Here is a tiny trained network, its code and every weight. The questions are about switching its units off for an input and a class, where a switched-off unit gives its printed mean instead of its output.

import numpy as np


def w(rows, s, z=0):
    codes = np.array(rows[::2]) - 128.0
    scale = np.full(codes.shape[1], s)
    scale[-1] = z or s
    return codes * scale


def f(y):
    return y / 2 * (1 + np.tanh(0.7978845608 * (y + 0.044715 * y**3)))


def log_softmax(a):
    a = a - a.max(-1, keepdims=True)
    return a - np.log(np.exp(a).sum(-1, keepdims=True))


def net(x, mask):
    res = np.array(x, float).reshape(1, 2) / 4 @ E
    y = f(res @ A[0][:, :-1].T + A[0][:, -1])
    res = res + np.where(mask, y, B[0][:, -1]) @ B[0][:, :-1]
    return log_softmax(res[-1] @ U[:, :-1].T + U[:, -1])


A, B = {}, {}
E = w([
[39,103,42],'x0',
[51,249,126],'x1',
],0.011)
A[0] = w([
[107,196,82,89],'N0',
[190,89,160,90],'N1',
[216,47,132,93],'N2',
[230,186,223,61],'N3',
[57,91,69,112],'N4',
[141,247,175,86],'N5',
[39,29,154,87],'N6',
[99,115,156,254],'N7',
],0.014,0.0089)
B[0] = w([
[42,122,103,187],'N0',
[55,137,95,198],'N1',
[18,137,158,252],'N2',
[230,159,29,232],'N3',
[201,140,80,201],'N4',
[7,101,120,218],'N5',
[59,193,64,170],'N6',
[252,85,239,216],'N7',
],0.019,0.011)
U = w([
[142,160,61,180],'0',
[36,109,133,16],'1',
[186,77,252,254],'2',
],0.015,0.0036)

Each question gives the input, the list of numbers given to net, and the class t.
The units are the neurons (one row each of A and B). Each row of codes is followed by its name. A weight is (code - 128) times the scale printed after its matrix; where a second scale follows, it is the last column's (A, B and U).
mask holds one flag per neuron, in row order. A switched-off neuron (its flag False) gives its mean, the last column of its row in B, instead of its output. The means were averaged over made-up inputs and are rounded, as every weight is.
A unit's drop is (log p(t) with every unit on - log p(t) with that unit switched off) / (log p(t) with every unit on - log p(t) with every unit switched off).
The circuit of an input: a set's keep is (log p(t) with only the set's units on - log p(t) with every unit switched off) / (log p(t) with every unit on - log p(t) with every unit switched off). Starting from all 8 units, units are removed one at a time, each time the one whose removal leaves the highest keep (on an exact tie, the one counted first), for as long as the keep stays at least 0.8.
circuit, biggest first: the units of the circuit, biggest drop first
most important unit: the unit with the biggest drop
k most important neurons: the k neurons with the biggest drops, biggest first
drop when u is switched off: that unit's drop, to one decimal
input [-4,-8], class 1: circuit, biggest first -> [N2]
input [1,-3], class 2: circuit, biggest first -> [N5; N0; N3]
input [-3,2], class 2: circuit, biggest first -> [N6; N1]
input [-8,-8], class 0: 2 most important neurons -> [N3; N5]
input [-8,-7], class 0: 2 most important neurons -> [N3; N5]
input [-3,-3], class 2: 2 most important neurons -> [N5; N6]
input [3,-3], class 2: 2 most important neurons -> [N3; N5]
input [-5,-7], class 1: 3 most important neurons -> [N2; N1; N4]
input [-7,-7], class 0: 3 most important neurons -> [N3; N5; N0]
input [6,-3], class 0: drop when N6 is switched off -> 0.2
input [-2,-8], class 1: drop when N2 is switched off -> 0.1
input [2,-2], class 2: drop when N3 is switched off -> 0.1
input [-6,-7], class 1: drop when N4 is switched off -> 0.4
input [1,3], class 2: most important unit -> N2
